What each symbol does to the units:
Q429 ge Q767
Q429 ve Q415
Q429 si Q443
Q123 ge Q767
Q123 ve Q330
Q123 si Q387
Q488 ge Q443
Q488 ve Q429
Q488 si Q478
Q775 ge Q529
Q775 ve Q774
Q775 si Q301
Q810 ge Q664
Q810 ve Q446
Q810 si Q789
Q312 ge Q146
Q312 ve Q386
Q312 si Q520
Q634 ge Q515
Q634 ve Q366
Q634 si Q241
Q581 ge Q985
Q581 ve Q980
Q581 si Q187
Q812 ge Q330
Q812 ve Q396
Q812 si Q123
Q196 ge Q581
Q196 ve Q714
Q196 si Q810
Q415 ge Q383
Q415 ve Q924
Q415 si Q487
Q509 ge Q84
Q509 ve Q50
Q509 si Q529
Q354 ge Q312
Q354 ve Q667
Q354 si Q873
Q645 ge Q893
Q645 ve Q499
Q645 si Q389
Q934 ge Q287
Q934 ve Q621
Q934 si Q785
Q774 ge Q996
Q774 ve Q664
Q774 si Q529
Q167 ge Q248
Q167 ve Q386
Q167 si Q785
Q667 ge Q386
Q667 ve Q604
Q667 si Q312
Q146 ge Q366
Q146 ve Q32
Q146 si Q308
Q777 ge Q485
Q777 ve Q84
Q777 si Q75
Q515 ge Q775
Q515 ve Q352
Q515 si Q635
Q352 ge Q774
Q352 ve Q520
Q352 si Q712
Q526 ge Q526
Q526 ve Q913
Q526 si Q714
Q37 ge Q637
Q37 ve Q520
Q37 si Q41
Q340 ge Q642
Q340 ve Q499
Q340 si Q775
Q805 ge Q143
Q805 ve Q635
Q805 si Q520
Q734 ge Q79
Q734 ve Q422
Q734 si Q924
Q13 ge Q509
Q13 ve Q41
Q13 si Q422
Q287 ge Q782
Q287 ve Q621
Q287 si Q167
Q154 ge Q924
Q154 ve Q102
Q154 si Q415
Q485 ge Q734
Q485 ve Q30
Q485 si Q972
Q806 ge Q520
Q806 ve Q805
Q806 si Q352
Q443 ge Q621
Q443 ve Q487
Q443 si Q934
Q996 ge Q515
Q996 ve Q247
Q996 si Q135
Q102 ge Q138
Q102 ve Q809
Q102 si Q166
Q302 ge Q429
Q302 ve Q75
Q302 si Q488
Q301 ge Q913
Q301 ve Q529
Q301 si Q526
Q865 ge Q75
Q865 ve Q396
Q865 si Q383
Q499 ge Q893
Q499 ve Q143
Q499 si Q281
Q387 ge Q667
Q387 ve Q499
Q387 si Q354
Q529 ge Q135
Q529 ve Q996
Q529 si Q634
Q809 ge Q604
Q809 ve Q782
Q809 si Q488
Q180 ge Q745
Q180 ve Q389
Q180 si Q12
Q621 ge Q601
Q621 ve Q610
Q621 si Q287
Q241 ge Q518
Q241 ve Q499
Q241 si Q947
Q601 ge Q478
Q601 ve Q488
Q601 si Q782
Q745 ge Q712
Q745 ve Q526
Q745 si Q12
Q985 ge Q972
Q985 ve Q187
Q985 si Q637
Q422 ge Q777
Q422 ve Q509
Q422 si Q734
Q30 ge Q422
Q30 ve Q13
Q30 si Q526
Q637 ge Q582
Q637 ve Q972
Q637 si Q50
Q785 ge Q102
Q785 ve Q961
Q785 si Q396
Q913 ge Q12
Q913 ve Q135
Q913 si Q446
Q873 ge Q923
Q873 ve Q645
Q873 si Q308
Q518 ge Q805
Q518 ve Q767
Q518 si Q714
Q50 ge Q118
Q50 ve Q582
Q50 si Q980
Q789 ge Q30
Q789 ve Q37
Q789 si Q13
Q924 ge Q865
Q924 ve Q582
Q924 si Q383
Q875 ge Q645
Q875 ve Q308
Q875 si Q634
Q719 ge Q154
Q719 ve Q485
Q719 si Q75
Q993 ge Q777
Q993 ve Q167
Q993 si Q827
Q247 ge Q340
Q247 ve Q806
Q247 si Q515
Q487 ge Q789
Q487 ve Q383
Q487 si Q621
Q893 ge Q875
Q893 ve Q923
Q893 si Q135
Q520 ge Q664
Q520 ve Q714
Q520 si Q774
Q135 ge Q635
Q135 ve Q515
Q135 si Q340
Q143 ge Q947
Q143 ve Q241
Q143 si Q664
Q166 ge Q131
Q166 ve Q138
Q166 si Q865
Q138 ge Q827
Q138 ve Q993
Q138 si Q131
Q386 ge Q167
Q386 ve Q560
Q386 si Q809
Q446 ge Q180
Q446 ve Q12
Q446 si Q980
Q582 ge Q789
Q582 ve Q810
Q582 si Q865
Q32 ge Q354
Q32 ve Q387
Q32 si Q366
Q538 ge Q634
Q538 ve Q875
Q538 si Q529
Q712 ge Q526
Q712 ve Q301
Q712 si Q518
Q827 ge Q396
Q827 ve Q785
Q827 si Q812
Q396 ge Q166
Q396 ve Q102
Q396 si Q330
Q248 ge Q809
Q248 ve Q934
Q248 si Q102
Q156 ge Q552
Q156 ve Q389
Q156 si Q745
Q131 ge Q782
Q131 ve Q827
Q131 si Q443
Q308 ge Q775
Q308 ve Q805
Q308 si Q102
Q560 ge Q387
Q560 ve Q123
Q560 si Q32
Q118 ge Q50
Q118 ve Q789
Q118 si Q30
Q664 ge Q247
Q664 ve Q947
Q664 si Q996
Q12 ge Q187
Q12 ve Q635
Q12 si Q180
Q330 ge Q144
Q330 ve Q415
Q330 si Q767
Q714 ge Q980
Q714 ve Q446
Q714 si Q581
Q383 ge Q302
Q383 ve Q582
Q383 si Q610
Q947 ge Q806
Q947 ve Q745
Q947 si Q247
Q980 ge Q187
Q980 ve Q180
Q980 si Q985
Q635 ge Q301
Q635 ve Q775
Q635 si Q712
Q782 ge Q167
Q782 ve Q478
Q782 si Q354
Q187 ge Q985
Q187 ve Q745
Q187 si Q972
Q604 ge Q560
Q604 ve Q961
Q604 si Q386
Q75 ge Q118
Q75 ve Q154
Q75 si Q429
Q642 ge Q156
Q642 ve Q634
Q642 si Q518
Q972 ge Q810
Q972 ve Q196
Q972 si Q582
Q79 ge Q248
Q79 ve Q777
Q79 si Q865
Q478 ge Q934
Q478 ve Q443
Q478 si Q509
Q389 ge Q812
Q389 ve Q281
Q389 si Q552
Q610 ge Q41
Q610 ve Q302
Q610 si Q601
Q923 ge Q308
Q923 ve Q146
Q923 si Q875
Q41 ge Q50
Q41 ve Q637
Q41 si Q509
Q767 ge Q604
Q767 ve Q144
Q767 si Q667
Q144 ge Q961
Q144 ve Q131
Q144 si Q604
Q281 ge Q538
Q281 ve Q893
Q281 si Q340
Q961 ge Q123
Q961 ve Q812
Q961 si Q560
Q84 ge Q621
Q84 ve Q810
Q84 si Q135
Q366 ge Q241
Q366 ve Q354
Q366 si Q827
Q552 ge Q241
Q552 ve Q340
Q552 si Q143

In the rows, zero is written as 25.

The rows follow the links: the fewer symbols apart two units are, the more alike their rows tend to be.

Known rows, each with its unit:
25 30 31 30 31 32 32 39 32 14 25 33 21 36 29 16 23 22 14 27 23 13 24 20 34 11 29 8 30 24 32 29 14 31 22 26 38 27 16 27 26 19 29 29 | Q396
28 23 21 20 14 19 10 12 15 29 11 25 26 31 34 34 28 13 24 18 30 33 29 33 24 24 17 16 32 36 14 30 38 28 24 13 21 21 23 18 19 37 21 18 | Q526
34 26 18 38 31 3 22 14 23 29 15 28 30 19 35 29 25 26 22 19 34 34 28 34 19 25 23 24 33 25 14 27 35 24 18 13 30 29 21 19 33 34 12 21 | Q135
39 21 15 36 30 22 26 18 28 27 30 33 28 12 29 30 37 34 32 23 23 40 31 30 19 32 37 30 27 17 21 18 28 30 20 8 26 29 26 35 32 27 28 26 | Q805
31 26 19 42 32 3 24 16 26 28 19 30 30 20 34 28 20 29 22 20 34 33 28 32 21 26 24 24 30 19 15 26 34 23 16 15 31 27 20 16 36 36 12 23 | Q529
35 21 17 32 31 19 25 21 28 27 38 32 28 17 24 35 35 31 38 29 21 35 32 31 18 37 47 27 26 23 26 20 23 27 26 17 21 34 23 37 30 19 27 20 | Q947
15 26 26 26 23 15 23 17 29 33 42 20 22 30 23 26 12 14 22 21 38 23 25 28 16 33 20 28 24 29 14 26 35 16 23 40 23 29 18 13 36 27 17 22 | Q84
28 33 20 18 21 33 36 31 28 27 18 25 25 18 19 19 22 49 28 26 20 32 31 30 36 16 29 36 20 17 27 9 27 20 24 20 26 19 35 28 23 28 31 33 | Q366
32 17 22 19 13 36 7 14 21 33 16 25 24 12 27 33 40 21 27 23 14 24 37 15 24 25 31 12 20 28 24 26 29 33 23 17 22 27 28 29 22 29 29 14 | Q714
17 21 31 33 33 28 29 27 16 14 24 24 24 32 32 16 31 16 26 22 28 24 6 15 20 30 6 29 26 21 33 36 11 29 28 22 28 16 28 34 18 16 27 26 | Q415
23 33 30 15 23 37 35 30 33 24 44 27 20 34 24 11 27 16 19 24 29 24 21 28 33 17 24 26 22 37 23 17 36 29 22 38 26 32 19 27 28 24 39 30 | Q248
9 18 25 29 21 20 15 23 31 28 30 18 27 24 19 31 7 24 22 30 26 13 25 15 18 34 26 22 18 13 25 31 19 14 24 39 21 25 21 11 37 26 16 21 | Q41
12 24 19 18 15 39 27 21 22 31 41 22 19 44 24 26 18 22 30 10 33 29 23 25 19 34 18 21 35 29 22 24 25 14 30 22 31 16 31 22 20 22 28 21 | Q485
14 16 23 33 23 26 14 22 33 30 31 21 27 19 22 30 11 29 23 30 22 15 27 12 15 35 34 20 18 7 24 29 16 18 23 31 21 24 20 17 41 24 21 22 | Q37
26 34 17 21 20 34 34 27 24 29 14 21 25 15 23 16 23 46 24 23 24 34 27 22 32 16 18 38 18 15 24 13 29 20 19 19 28 12 38 25 24 32 30 36 | Q146
35 23 18 26 31 16 32 28 24 24 33 26 29 18 14 37 29 38 39 25 20 32 34 37 24 32 42 32 30 27 27 16 19 21 36 21 22 33 28 36 21 17 19 24 | Q241
34 23 18 45 33 10 25 17 31 27 29 35 30 16 34 28 29 29 25 26 29 36 28 30 17 33 36 26 28 15 18 25 29 27 18 12 29 30 18 25 40 30 22 25 | Q996
25 33 34 12 24 35 30 33 32 18 33 26 20 32 27 11 27 15 17 34 26 24 15 28 35 15 22 33 15 32 27 20 36 30 24 37 14 29 19 25 21 27 41 33 | Q809

Each walk starts at a row. The symbols on each line, taken left to right, move it on to the next unit.
Each answer is a row, close to the row of the unit it stands for.
---
34 19 22 15 17 22 13 16 14 27 14 27 26 22 26 40 38 17 32 19 19 29 34 33 25 25 28 16 29 43 19 26 33 30 27 17 20 29 26 27 16 28 21 13
ge si ve si ve ge si ve si -> 25 31 23 12 15 37 29 30 26 25 16 21 25 22 22 16 22 40 26 30 20 32 24 28 34 18 21 38 14 15 27 12 30 22 25 21 15 13 33 25 19 31 36 38
ge si ge ge ge si -> 34 25 19 41 29 9 23 15 24 28 17 29 29 18 36 26 26 28 21 21 35 36 28 33 20 25 23 26 31 20 14 25 34 27 16 11 31 26 20 20 35 36 17 24
---
25 34 33 11 22 34 30 31 35 24 39 27 20 31 22 15 24 18 18 31 24 24 25 30 35 15 29 28 20 34 24 16 37 28 21 38 19 33 18 25 26 27 40 33
ge ve si ge ge ve si -> 26 33 32 25 30 34 33 37 36 18 27 35 20 36 26 16 22 24 14 28 22 13 29 23 35 11 34 9 29 28 29 24 21 29 21 29 38 32 15 26 28 23 31 31
ve si si ve si ge ge ve -> 8 23 23 23 15 19 20 23 26 30 35 17 24 40 23 33 3 25 23 22 33 18 26 28 15 33 25 22 28 21 20 27 26 12 29 34 21 21 22 7 30 27 16 23
---
36 27 17 35 33 4 35 23 23 27 17 28 31 12 21 30 20 43 29 20 28 30 34 33 25 23 29 32 31 22 21 19 25 19 25 20 34 27 29 24 27 27 9 27
ge si ge ge ge ge ge si -> 12 16 24 29 19 33 13 24 30 34 27 18 26 15 19 30 16 29 23 30 17 10 32 6 18 32 33 16 16 10 27 29 14 21 22 34 26 23 26 19 36 21 21 20
ge si ge si ge ge si -> 25 30 30 8 14 40 23 32 31 18 24 23 23 33 26 18 25 26 22 36 21 31 21 32 35 19 27 32 16 23 28 18 33 27 27 25 9 20 21 23 20 33 41 36
---
28 30 20 24 30 9 37 25 20 29 11 20 29 12 14 27 17 42 28 19 25 23 35 27 29 15 20 34 26 26 26 18 23 15 27 29 34 24 38 25 18 23 9 25
ve ge ge ge si si si -> 35 20 17 29 31 17 30 26 25 26 38 31 28 17 18 35 33 33 38 28 20 33 33 35 22 34 45 30 29 24 27 17 19 24 34 22 23 34 26 35 25 17 22 22
si ve ge ge ge ve ve si -> 32 21 22 15 16 23 11 16 15 28 8 24 24 21 28 35 37 15 27 18 19 27 35 25 27 19 25 14 26 41 18 31 33 33 24 18 23 26 28 25 17 32 21 14
---
24 23 34 26 29 25 22 38 25 6 8 27 25 41 28 24 23 22 22 35 23 17 14 24 33 20 25 14 29 18 34 35 9 31 30 19 23 20 16 24 18 23 27 30
ve ge si si si ve si -> 11 23 25 25 19 14 21 23 30 30 35 18 26 33 21 30 4 22 21 23 34 19 26 27 17 32 22 27 24 20 19 28 28 11 26 38 21 24 18 7 35 28 12 23
ge ve ge si si ve -> 36 24 19 43 33 9 24 15 28 26 24 33 30 18 35 28 29 29 23 22 33 36 28 31 19 30 29 25 30 17 16 26 33 29 16 9 29 29 18 23 39 32 21 24
---
32 29 21 33 33 2 36 22 23 29 12 22 30 14 20 27 16 39 24 18 29 26 33 30 25 20 20 31 29 21 20 20 25 16 24 25 37 26 29 21 29 27 6 24
ge ve ve ve si ve si ge -> 27 25 33 12 19 32 20 36 27 10 12 22 26 39 27 24 22 26 23 38 17 24 16 32 36 20 27 25 21 17 32 24 23 27 30 20 8 19 19 22 18 31 35 34
ge ve si ge ve si si ve -> 24 31 33 13 26 26 29 28 32 23 36 21 24 23 21 11 26 14 16 33 26 24 19 27 31 16 22 38 13 34 24 19 38 28 21 44 15 35 20 24 26 27 34 29
---
24 30 21 14 14 37 28 30 25 23 12 20 25 22 22 21 21 43 28 31 21 33 23 29 35 20 23 36 17 13 28 14 29 21 26 17 15 13 33 24 17 31 34 37
si ge ge ve ve ge si si ve -> 26 29 25 10 17 33 24 33 24 16 10 20 25 30 21 27 20 38 29 34 19 29 20 32 33 22 26 34 18 15 31 18 23 23 31 17 9 13 29 24 15 30 33 35
ve ve ge ge ge si ge ge si -> 36 22 19 33 26 11 18 13 21 27 13 31 30 24 39 30 30 20 23 19 33 38 29 33 22 25 21 20 30 29 14 29 37 29 18 9 27 25 20 20 30 38 21 21
---
33 22 24 20 28 9 28 29 18 22 16 24 29 23 12 40 24 30 33 24 19 20 35 35 30 20 33 21 33 35 29 23 18 20 36 30 27 31 28 28 13 18 9 19
ge si si ge si si ge ge -> 36 22 18 42 34 16 25 21 29 25 36 33 30 14 29 30 32 31 32 27 26 35 29 32 16 36 43 28 29 17 21 21 24 28 22 14 24 33 19 32 37 23 25 23
si ve ve ve si si si si ve -> 19 14 20 29 17 37 10 19 27 37 31 21 24 11 23 31 26 23 26 25 15 16 35 5 15 35 34 13 17 16 24 29 19 26 22 27 26 25 28 24 34 22 28 16
---
25 26 34 23 28 25 25 40 26 8 12 30 24 39 24 28 19 26 18 33 18 14 22 28 36 16 33 7 29 22 34 33 10 28 30 23 26 25 16 22 19 24 22 31
si ve ve ge ge ve -> 15 21 24 29 28 34 31 25 16 21 35 22 20 38 30 16 28 17 27 14 32 27 8 18 17 32 5 28 29 27 28 31 16 22 28 21 32 15 31 31 18 16 29 26
ve ge si ge ge si ve -> 17 20 33 31 35 19 27 24 22 19 30 18 26 24 24 13 26 10 22 27 30 20 6 14 17 31 6 37 17 23 30 35 17 27 22 37 20 25 24 27 24 16 22 24
